Below are the code and all the weights of a small trained network. Each question names an input and a class and asks about switching units off, where a switched-off unit gives its printed mean instead of its output.

import numpy as np


def w(rows, s, z=0):
    codes = np.array(rows[::2]) - 128.0
    scale = np.full(codes.shape[1], s)
    scale[-1] = z or s
    return codes * scale


def f(y):
    return np.maximum(y, 0)


def log_softmax(a):
    a = a - a.max(-1, keepdims=True)
    return a - np.log(np.exp(a).sum(-1, keepdims=True))


def net(x, mask):
    res = np.array(x, float).reshape(1, 5) / 4 @ E
    y = f(res @ A[0][:, :-1].T + A[0][:, -1])
    res = res + np.where(mask, y, B[0][:, -1]) @ B[0][:, :-1]
    return log_softmax(res[-1] @ U[:, :-1].T + U[:, -1])


A, B = {}, {}
E = w([
[223,170,198,145,25,177],'x0',
[47,67,134,84,2,89],'x1',
[142,96,184,130,59,147],'x2',
[154,173,98,61,138,188],'x3',
[32,133,214,222,146,211],'x4',
],0.0066)
A[0] = w([
[185,167,171,140,118,187,237],'neuron 1',
[154,180,99,72,192,100,207],'neuron 2',
[162,185,115,143,141,137,116],'neuron 3',
[144,129,172,166,69,131,220],'neuron 4',
[112,67,44,113,134,52,254],'neuron 5',
[173,151,170,79,69,143,181],'neuron 6',
[81,153,137,142,168,172,175],'neuron 7',
[79,142,148,121,126,212,183],'neuron 8',
[144,180,67,100,166,143,160],'neuron 9',
[9,72,136,161,128,106,202],'neuron 10',
],0.011,0.0037)
B[0] = w([
[180,111,172,247,148,127,238],'neuron 1',
[161,152,25,157,203,97,237],'neuron 2',
[138,215,121,207,145,103,177],'neuron 3',
[130,35,226,137,113,113,217],'neuron 4',
[133,116,108,2,101,35,254],'neuron 5',
[207,72,156,199,56,126,222],'neuron 6',
[31,140,107,121,183,218,199],'neuron 7',
[72,142,167,149,98,180,203],'neuron 8',
[175,209,47,138,156,132,211],'neuron 9',
[12,216,204,52,98,54,250],'neuron 10',
],0.0062,0.008)
U = w([
[126,58,212,161,236,88,233],'0',
[151,68,213,159,56,149,96],'1',
[151,124,15,50,167,85,234],'2',
[1,196,189,43,98,81,205],'3',
[141,81,102,21,26,101,8],'4',
[60,146,157,135,166,241,8],'5',
[160,204,83,172,155,138,83],'6',
],0.0073,0.0013)

Each question gives the input, the list of numbers given to net, and the class t.
The units are the neurons (one row each of A and B). Each row of codes is followed by its name. A weight is (code - 128) times the scale printed after its matrix; where a second scale follows, it is the last column's (A, B and U).
mask holds one flag per neuron, in row order. A switched-off neuron (its flag False) gives its mean, the last column of its row in B, instead of its output. The means were averaged over made-up inputs and are rounded, as every weight is.
A unit's drop is (log p(t) with every unit on - log p(t) with that unit switched off) / (log p(t) with every unit on - log p(t) with every unit switched off).
The circuit of an input: a set's keep is (log p(t) with only the set's units on - log p(t) with every unit switched off) / (log p(t) with every unit on - log p(t) with every unit switched off). Starting from all 10 units, units are removed one at a time, each time the one whose removal leaves the highest keep (on an exact tie, the one counted first), for as long as the keep stays at least 0.8.
units of the circuit, in order: the units of the circuit, biggest drop first
k most important neurons: the k neurons with the biggest drops, biggest first
drop of u: that unit's drop, to one decimal
input [-8,-6,-2,3,7], class 5: units of the circuit, in order => neuron 7
input [-5,-2,-1,-2,2], class 3: units of the circuit, in order => neuron 10; neuron 1
input [6,4,-5,6,8], class 1: 3 most important neurons => neuron 4; neuron 1; neuron 6
input [-4,-8,-8,-3,4], class 6: units of the circuit, in order => neuron 9; neuron 4
input [-3,-7,-8,-5,8], class 5: 2 most important neurons => neuron 7; neuron 5
input [2,8,8,7,-4], class 1: units of the circuit, in order => neuron 6; neuron 4
input [6,0,2,4,-5], class 1: units of the circuit, in order => neuron 6; neuron 1
input [7,-4,2,4,-1], class 1: units of the circuit, in order => neuron 6; neuron 1
input [1,2,5,6,-4], class 1: units of the circuit, in order => neuron 6; neuron 5
input [6,-8,7,7,7], class 1: 2 most important neurons => neuron 1; neuron 6
input [-7,-7,-2,1,2], class 2: drop of neuron 6 => 0.1
input [7,-5,3,7,-8], class 6: drop of neuron 2 => 0.1
input [-8,-1,4,-4,-1], class 3: drop of neuron 10 => 0.4
input [2,-3,2,4,-4], class 6: drop of neuron 1 => 0.1
